Here is a tiny trained network, its code and every weight. The questions are about switching its units off for an input and a target symbol, where a switched-off unit gives its printed mean instead of its output.

import numpy as np


def w(rows, s, z=0):
    codes = np.array(rows[::2]) - 128.0
    scale = np.full(codes.shape[1], s)
    scale[-1] = z or s
    return codes * scale


def softmax(a):
    e = np.exp(a - a.max(-1, keepdims=True))
    return e / e.sum(-1, keepdims=True)


def log_softmax(a):
    a = a - a.max(-1, keepdims=True)
    return a - np.log(np.exp(a).sum(-1, keepdims=True))


def net(x, mask):
    ids = ['αβγηθσφψω'.index(c) for c in x.split()]
    T = len(ids)
    res = E[ids] + P[:T]
    u = 0
    for l in range(3):
        r = res
        for j in range(2):
            rows = slice(3 * j, 3 * j + 3)
            q, k, v = (r @ M[l][rows].T for M in (Q, K, V))
            z = softmax(np.where(np.tri(T) > 0, q @ k.T / 3**0.5, -1e9)) @ v
            o = O[l][rows]
            res = res + np.where(mask[u + j], z, o[:, -1]) @ o[:, :-1]
        u += 2
    return log_softmax(res[-1] @ U[:, :-1].T + U[:, -1])


Q, K, V, O = {}, {}, {}, {}
E = w([
[63,38,11,12,152],'α',
[27,114,203,168,20],'β',
[230,148,141,179,95],'γ',
[109,219,29,188,93],'η',
[106,117,83,234,194],'θ',
[48,173,182,161,238],'σ',
[161,240,183,98,198],'φ',
[162,74,218,122,207],'ψ',
[142,30,97,153,110],'ω',
],0.011)
P = w([
[6,137,162,210,110],'0',
[47,127,137,178,136],'1',
[51,121,139,194,162],'2',
[37,126,136,206,154],'3',
[50,109,129,181,160],'4',
[58,120,117,206,156],'5',
[63,107,129,201,169],'6',
[116,89,110,221,225],'7',
[149,106,116,245,216],'8',
],0.0025)
Q[0] = w([
[102,152,101,183,224],'L0H0',
[59,192,193,222,52],'L0H0',
[143,253,172,254,153],'L0H0',
[70,220,163,141,133],'L0H1',
[97,81,33,139,94],'L0H1',
[90,77,123,173,77],'L0H1',
],0.0087)
K[0] = w([
[35,122,129,31,37],'L0H0',
[158,103,42,16,218],'L0H0',
[5,129,24,5,195],'L0H0',
[199,178,187,200,85],'L0H1',
[178,92,56,2,150],'L0H1',
[172,84,69,132,154],'L0H1',
],0.0079)
V[0] = w([
[176,170,178,183,143],'L0H0',
[94,254,95,157,146],'L0H0',
[220,144,176,57,92],'L0H0',
[33,109,139,142,232],'L0H1',
[227,192,189,113,92],'L0H1',
[156,128,93,77,173],'L0H1',
],0.0086)
O[0] = w([
[79,166,137,102,56,108],'L0H0',
[100,254,114,165,139,108],'L0H0',
[191,134,172,90,72,2],'L0H0',
[59,71,126,192,178,212],'L0H1',
[156,189,172,113,38,45],'L0H1',
[114,125,72,132,91,37],'L0H1',
],0.0079,0.0044)
Q[1] = w([
[73,108,92,71,94],'L1H0',
[109,163,90,8,75],'L1H0',
[155,145,61,15,117],'L1H0',
[180,123,2,178,92],'L1H1',
[200,187,136,78,187],'L1H1',
[135,113,58,98,172],'L1H1',
],0.0092)
K[1] = w([
[230,98,117,234,192],'L1H0',
[242,159,176,255,155],'L1H0',
[178,132,237,232,173],'L1H0',
[160,158,8,141,68],'L1H1',
[236,244,136,122,211],'L1H1',
[168,109,37,133,236],'L1H1',
],0.0067)
V[1] = w([
[91,131,234,235,65],'L1H0',
[102,147,179,161,55],'L1H0',
[63,162,254,181,72],'L1H0',
[125,168,178,202,103],'L1H1',
[87,135,52,61,196],'L1H1',
[77,96,150,219,199],'L1H1',
],0.007)
O[1] = w([
[131,114,209,255,121,163],'L1H0',
[144,112,213,187,143,120],'L1H0',
[125,128,231,215,101,149],'L1H0',
[173,7,76,165,147,141],'L1H1',
[118,198,245,36,64,142],'L1H1',
[236,134,84,84,75,249],'L1H1',
],0.005,0.011)
Q[2] = w([
[166,137,159,189,173],'L2H0',
[96,164,128,132,34],'L2H0',
[121,119,129,107,254],'L2H0',
[231,182,86,145,184],'L2H1',
[19,74,113,140,245],'L2H1',
[2,193,101,138,76],'L2H1',
],0.0077)
K[2] = w([
[40,132,154,142,100],'L2H0',
[164,121,170,157,200],'L2H0',
[115,137,69,125,53],'L2H0',
[1,167,121,38,60],'L2H1',
[49,45,98,202,192],'L2H1',
[168,243,69,189,202],'L2H1',
],0.0073)
V[2] = w([
[88,84,234,181,74],'L2H0',
[191,208,191,127,208],'L2H0',
[128,75,119,69,248],'L2H0',
[18,163,143,107,33],'L2H1',
[178,124,181,116,254],'L2H1',
[205,113,115,196,115],'L2H1',
],0.006)
O[2] = w([
[93,168,90,49,142,253],'L2H0',
[173,101,156,74,253,76],'L2H0',
[126,164,215,193,161,116],'L2H0',
[23,118,162,81,44,98],'L2H1',
[195,175,165,82,244,158],'L2H1',
[217,133,110,180,102,195],'L2H1',
],0.006,0.0054)
U = w([
[96,226,66,148,93,105],'α',
[182,56,223,103,184,108],'β',
[135,240,211,86,117,165],'γ',
[53,167,166,152,214,64],'η',
[123,111,43,211,203,2],'θ',
[92,154,112,28,127,207],'σ',
[148,2,38,110,115,123],'φ',
[47,86,188,163,60,164],'ψ',
[242,185,142,120,48,189],'ω',
],0.0087,0.0073)

Each question gives the input, a string of symbols that net reads in full, and the target symbol t.
The units are the heads (3 rows each of Q, K, V and O). Each row of codes is followed by its name. A weight is (code - 128) times the scale printed after its matrix; where a second scale follows, it is the last column's (O and U).
mask holds one flag per head, layer by layer. A switched-off head (its flag False) gives its mean, the last column of its rows in O, instead of its output. The means were averaged over made-up inputs and are rounded, as every weight is.
A unit's drop is (log p(t) with every unit on - log p(t) with that unit switched off) / (log p(t) with every unit on - log p(t) with every unit switched off).
The circuit of an input: a set's keep is (log p(t) with only the set's units on - log p(t) with every unit switched off) / (log p(t) with every unit on - log p(t) with every unit switched off). Starting from all 6 units, units are removed one at a time, each time the one whose removal leaves the highest keep (on an exact tie, the one counted first), for as long as the keep stays at least 0.8.
units of the circuit, in order: the units of the circuit, biggest drop first
unit that matters most: the unit with the biggest drop
which heads matter: for each layer, one digit per head in row order, 1 if its drop is at least 0.15 and else 0, layers parted by /
drop when u is switched off: that unit's drop, to one decimal
input σ θ φ β β β α ω, target σ: units of the circuit, in order	L1H1; L1H0; L0H1
input β σ γ β α, target σ: which heads matter	01 / 01 / 10
input γ η α γ φ, target σ: units of the circuit, in order	L1H0
input β θ θ β, target θ: units of the circuit, in order	L2H1; L1H1; L0H1
input α θ β, target σ: which heads matter	11 / 11 / 01
input ψ β φ β ω α φ β, target φ: which heads matter	00 / 10 / 00
input β β ψ ψ β, target β: units of the circuit, in order	L2H1; L0H0; L2H0
input β ψ β ω β α, target σ: units of the circuit, in order	L1H1; L0H1
input γ ψ α ω η, target σ: units of the circuit, in order	L1H1; L1H0
input β β ψ β φ β β γ β, target ω: units of the circuit, in order	L2H1; L0H1
input β θ β, target θ: units of the circuit, in order	L2H1; L1H1; L0H0
input α β β ψ β ψ, target φ: which heads matter	00 / 11 / 10
input ψ β β ψ, target ψ: units of the circuit, in order	L0H0; L2H1; L1H0
input β φ ψ η γ β β β γ, target ψ: units of the circuit, in order	L2H1; L1H0
input θ α β β ω ψ θ σ, target σ: which heads matter	01 / 11 / 01
input β α ω β θ β β φ, target σ: which heads matter	11 / 11 / 01
input β γ γ φ β, target ω: units of the circuit, in order	L0H1
input θ ω β α γ ψ γ β ψ, target φ: which heads matter	00 / 10 / 10
input γ α β, target σ: which heads matter	11 / 11 / 00
input β ψ ω ψ φ α θ θ β, target φ: which heads matter	00 / 10 / 00
input γ ψ ω β α φ γ γ, target φ: unit that matters most	L1H0
input σ ψ α β φ ψ γ, target σ: drop when L2H1 is switched off	0.7
input α β ω θ, target σ: drop when L0H1 is switched off	0.4
input σ α γ, target σ: drop when L2H1 is switched off	0.5
